In the rows, zero is written as 128.
Each row has a class, written as a number after it; each block has new classes, again numbered from 0 up.
[146 168 140 105 126 111 132 157 119 126 109 150 109  45 139 129 187 146
 124 149 131 116 127 126 166 134 124 196  94 135 162 133 127  99 154 217
 105 152 119 143 154 129 138 129]  2
[143 252 136 118 127 110  80 143  65 125 140 122 144 111 154 155 140 154
 155 147 113  62 112 130 150 245 110 147  89 114 154  88 131  98  95 184
  84 157 131 125 126 135  92 129]  1
[126 182 113 111 121 162  68  90 114 200 140 143 123 128 144 183 134 155
 114 139 120 107  55 115 181 207 187 129  76 109 175 121 137 107 105 151
 107 113 135 121 124 132 109 127]  1
[174 158 117 125 129 131 105  95 135 118 123 131  94 218 150 151 113 133
 103 104 141  61 102 152 130 137 120 118 107 115 168  99 119  97 111 154
 124 127 130 131 134 147 119 129]  0
[113 175 144 103 124 110 108 125 139 146 137 126 127 114 141 170 153 139
 136 123 125  96 127  94 210 145 125 136  59 125 150 139 139 104 125 163
 102 127 148 119 103 150 109 116]  1
[107 100 116 124 133 122 134 133 164 161 124 137 110 110 150 125 160 184
 110  91 130 198 120 123 123 151 126 156  96 123 156 147 127 101 162 177
 132 115 130 135 136 128 131 129]  2
[104 149 119 101 124 120 133 163  98 123 138 118 161 112 139 156 142 159
 111 124 119 170 122 139 156 166  94 111  91 153 193 150 129  97 135 167
 106 252 125 134 131 135 127 129]  1
[149 198 166 132 154 132 123  94 159 133 110 113  68 235 125 125 101 101
 102 120 137  69 109 162 141 181 140 182  99 134 141 115 128  86  89 176
 135 157 137 126 113 135 122 123]  0
[ 91  91 135 101 116 135 164 116 182 117 146 103 136 133 150 142 107 150
 100 125 112 109 111 115 150 100 149 117  84 127 175 135 119  98 138 157
 125 127 133 119 136  97 125 137]  1
[133 252 164 115 132 153  99 166 124 120 116 168 123  88  78 129 208 202
 209 142 147 147 108 148 166 228 121 222 110 132 154 122 118 125  88 142
  75 182 125 122 141 124 106 125]  2
[ 70 184 175  95 121 115 154  92 127 131 149  78 129 109 176  97 109 178
  73 117 128  82 137 124 213 169 145 104  65 118 119 138 136 111 122 193
 112 117 127 113 107 132 137 133]  1
[119 172 125 107 126 122 146 166 168 126 139 170 132  94 127 220 150 170
 125 134 126 112 121 136 129 130 114 155 110 123 156 132 123 109  90 152
  97 160 128 132 126 136 134 133]  2
[108  78 111 109 126 144  73 144 187 133 123 133 124 108 103 148 195 159
 218 123 127 252 155 121 178 206 123 152 146 136 162 156 129 161 124  72
 140  81 130 103 134 104 118 140]  2
[122 160 116  89 112 130 120 104 139 162 140 150  70 117 122 156 152 152
  87 119 129  53 130 150 174 124 126 157  53 117 169 121 119 101  77 155
  94 134 127 113 134 136 100 138]  1
[198 105 123 149 151 127  87 118 158 128 110 154  32 199 113 125 132  82
 119 102 122 122 109 156 146 135 149 148 110 118 107 130 137 113 114 150
 150  95  87 122 102 115 129 145]  0
[160 143 138 138 192 135 113  69 127 114 123 122 104 169 145 152 108  92
  67 112 128  28  91 135 140  92 130 111  91 111 114 118 119  98 123 179
 129 102 133 126  71 139 127 113]  0
[126 123 124 103 118 125 111 116 164 129 134 109  84 133 145 121 108 149
 106 113 116  84 129 101 157 143 127 136  80 116 193 141 129 101 129 148
 131 141 107 127 154 135 126 133]  1
[123 136 126  89 132 134 163 159 138 135 130 128 141 107 191 128 162 153
 177 119  93 174 122 129 181 137 109 140 114 119 172 147 125 123 142 151
 119 133 121 123 169 130 123 132]  2
[199 120 130 143 158 134 111  85 201 129 127 106  58 236 137 165 102  90
 109  67 131  78 112 154 142 118 140 162  69 128 133 110 156  83 122 179
 165 112 125 126 121 114 127 132]  0
[131 164 149 118 132 125  95  89 142 133 138  84 159 144 151 157 102 128
 126 130 118 106 119 122 188 168 142 134  85 124 148 124 126  93 133 164
 123 116 140 114  98 137 119 135]  1
[157 119 141 103 140 122 125 109 117 137 117 134  54 180 134 141 103  87
  88 112 126  75 135 146 150  87 140 138  94 159 110 119 135 111 139 128
 114 105 141 142 123 128 136 110]  0
[111 140 134 114 147 130 133 136 150 131  99 127 145 102 122 133 170 158
 159 127  95 179 142 113 151 141 113 160 104 112 128 145 135 136 144 168
 117 141 126 121 140 136 123 149]  2
[119 170 156 105 130 125 139 114 107 118  85 137 108  73 134 122 140 177
  86 121 142 100 125 147 167 107 138 182  85 121 206 128 115 123 154 178
  98 139 134 132 123 135 133 123]  2
[ 91 124 124 115  92 118 127  95 159 110 159 117 129 124 122 140 134 168
  95 122 133  76 109 129 161 129 121 112  83 131 142 130 122 116 130 163
 124 141 121 107 124 131 115 131]  1

A new block, with new classes numbered from 0.
[149 125 129 101 123 131 139 140 145 124 139 166  98 148 151 136 115 137
 122 143  84 127 121 131 168 142 121 145 130 127 130 131 104 106 122 135
 108 144 120 123  96 135 129 115]  0
[158 148 144 128 124 155 149  83 129 143 157 120 140 148 114 121 116 110
 131 130 110 158 105 111 123 119 136 128 140 102 126 157 104 137 135 124
 118 112 131 133 100 138 121 127]  3
[161 102 119 111 121 120 154 131 136 127 130 182 102 156 140 140 114 122
 140 156  63  93 137 122 182 137 120 134 101 134 151 133 108 119 118 133
 110 149 151 124 125 135 129 111]  0
[142 106 126 116 145 115 133 160 123 127 138 147 154 144 134 132 127 130
 132 136 123  96 134 147 139 139 124 131 130 135 139 127  85 128 126 131
 139 147 113 117 111 129 121 127]  0
[130 116 128 114 142 121 137 127 143 110 115 137 114 134 107 134 115 136
 122 124 116 137 118 110 139 117 130 120 129 128 145 113 109 128 136 138
 136 138 157 133 118 126 126 108]  1
[148 124 128 119 132 128 136  71 131 129 158 124  88 127 104 131 114 104
 137 117 107 191 106 102 103 115 148 123 156 108 143 129  89 142 133 119
 113 129 173 131 118 119 121 112]  3
[148 128 135 120 134 160 151  88 140 129 133 131 131 151  89 121 106 129
 122  98 115 141 113 109 125 117 140 120 146 107 130 126 116 136 134 136
 127 116 143 133  87 141 122 146]  3
[132 125 133 125 139 152 139  85 142 130 144 136 124 146  94 121  92 122
 115 103 126 156 110 118 119 112 138 120 150 115 141 126 114 134 124 133
 114 115 149 138  79 140 124 159]  3
[121 115 125 108 155 129 119 138 135 122 121 151 120 132 116 126 101 137
 125 104 131 156 136 124 119 122 127 122 138 137 155 110  91 135 116 127
 133 132 139 125 100 123 128 133]  1
[131 121 149 117 138 169 142  90 143 134 126 122 144 149 103 125 120 128
 115 142 115 126 113 125 139 114 127 114 137 108 113 127 147 142 129 142
 115 114 152 141  89 145 118 138]  2
[158 120 112 121 126 111 148 126 126 135 132 148 114 145 102 124 126 114
 126 128 102  95 123 104 143 134 125 132 127 133 132 129  86 131 120 139
 127 154 132 116 129 123 112 124]  0
[125  87 112 111 156 106 111 130 141 129 152 155  95 131 115 134 133 118
 138 122 122 121 136  93 145 130 133 131 125 125 151 139  58 112 121 145
 130 174 142 123 104 136 110 109]  0
[141 154 132 103 143 101 127  99 133 110 106 130  66 122 113 155 134 149
 123 142  88 118 103 113 183 127 132 136 109 132 161 111 116 117 130 124
 116 180 168 118 136  85 122  43]  0
[140 127 130 105 141 138 127  98 139 146 110 142 124 161  90 136  97 117
 117 108 117 145 123 120 128 135 132 118 149 108 145 162 112 135 132 132
 119 144 163 120  60 125 128 116]  3
[ 95 155 124 104 172 146  86 110 140 110  76  97 138 128  73 115 135 158
  94  97 205  81  93 140 127 119 133  97 141 124 108 105 167 138 127 139
 147 159 167 127  82  98 114 106]  2
[137 115 129 100 145 144 126  97 146 126 113 138 132 150  89 113 131 112
 117 127 143 102 108 122 155 118 128 112 141 115 101 129 149 136 122 142
 114 140 166 128  84 153 124 126]  2
[148  83 138 102 161 151 143  54 170 121 165 150 121 165  70 115  88  99
 129 100 137 161 101  94 132 109 143  95 149  92 132 136  93 136 118 151
 119 124 187 128  78 178 108 109]  3
[124 118 123 113 180 136 122 129 157 113 116 142 115 139 107 135  94 143
 116  87 122 174 122 131 120 132 128 103 151 128 141 117  98 134 108 139
 130 117 159 137  65 138 117 135]  1
[138 116 130 115 135 128 133  92 132 122 139 142 129 149  99 137  97 111
 138 118 121 154 112 120 116 111 135 118 123 107 127 133 110 131 129 134
 119 121 156 151  72 138 129 127]  3
[136  93 153 122 136 111 146 115 124 128 159 139 120 133 139 139 108 113
 147 142 109 202 132 112 110 125 133 125 123 116 158 134  88 135 150  96
 125 100 157 128 124 133 133  91]  1
[141 126 141  99 150 141 128 110 133 122 118 137 151 142 109 132 107 139
 112 112  99 128 108 131 147 124 139 119 142 114 133 117 111 132 123 133
 131 166 160 122  71 125 125 108]  2
[108 145 127 124 150 171 132 121 126 140 126 112 167 142  96 110 103 155
 129  88 137 118 101 138 112 123 124 118 150 118 121 124 137 139 126 133
 128 120 106 125  65 133 125 166]  2
[144 129 140  72 145 151 127 101 147 128 121 114 139 144 117 124 117 131
 114 124 147 124 106 126 141 119 138 117 132 107 132 122 127 137 139 129
 110 120 167 119  88 135 126  93]  2
[131 128 132  79 179 138 118 103 157 122 108 139 113 145 108 130 101 130
 110 131 137 121 101 125 156 126 120 135 148 112 136 125 116 122 124 142
 127 164 183 140  59 118 125  95]  2
[137 127 145 114 133 151 140  84 124 134 145 133 127 139 126 116  98 124
 138 117 127 156 108 115 105 125 137 117 149 100 143 137 111 136 143 131
 121 117 152 127  73 147 120 126]  3
[103 112 114 112 161 110 125 148 154 114 114 168  99 131 109 143 104 144
 120  96 127 154 137 119 130 135 128 120 133 131 150 120  98 125 115 130
 132 149 163 135  95 126 120 128]  1
[154 129 138 110 145 164 141  73 134 132 141 140 112 156 102 121  83 120
 124 116  99 162  75 119 133 116 128 125 151  93 134 129 102 140 128 133
 111 118 157 130  56 130 118 116]  3
[153 126 113 105 131 142 140 146 121 137  93 171 132 165 134 134 103 158
 119 140  76  73 123 133 187 134 119 139 117 129 137 133 115 113 120 133
 116 155 106 120  85 124 125 117]  0
[139 105 114 113 137 118 137 135 145 123 125 133 118 147 110 141 141 118
 118 122 127  99 102 115 170 134 112 121 123 129 113 121 114 118 117 138
 124 150 131 134 134 147 110 138]  0
[148 112 125 118 123 122 140 144 130 124 114 149 128 142 135 134 131 132
 125 142  96  99 129 119 166 134 126 139 120 121 139 135 111 119 123 134
 121 143 135 126 124 133 125 118]  0
[154 131 138  99 142 149 128  95 130 138 125 119 140 150 119 129 115 121
 119 135 123  98  92 127 153 122 129 130 144 111 128 144 121 126 135 132
 127 145 146 121  87 116 123  94]  2
[138 138 147 108 146 162 136 105 142 130 112 125 132 155 109 132 106 147
 111 120 105 129  92 120 160 112 127 126 138 108 132 123 141 125 137 134
 108 143 157 131  81 131 118 111]  2
[134 130 145 102 145 165 144  83 147 129 125 135 124 148 116 124  91 135
 126 117  94 177  97 109 125 115 139 129 145  92 153 124 104 137 138 123
 114 121 169 116  76 130 129  89]  3
[117  94 128 111 153 132 120 128 145 124 115 154  95 132 115 149  99 132
 103 107 106 182 127 140 125 132 125 135 148 129 158 110 104 134 117 138
 133 140 146 139  89 130 130 124]  1
[116 119 113 108 180 134 124 134 151 141 120 154 100 127  86 137  97 134
  97  95  96 186 121 119 137 117 132 132 153 132 145 111  91 128 130 143
 129 156 132 130  80 132 117 128]  1
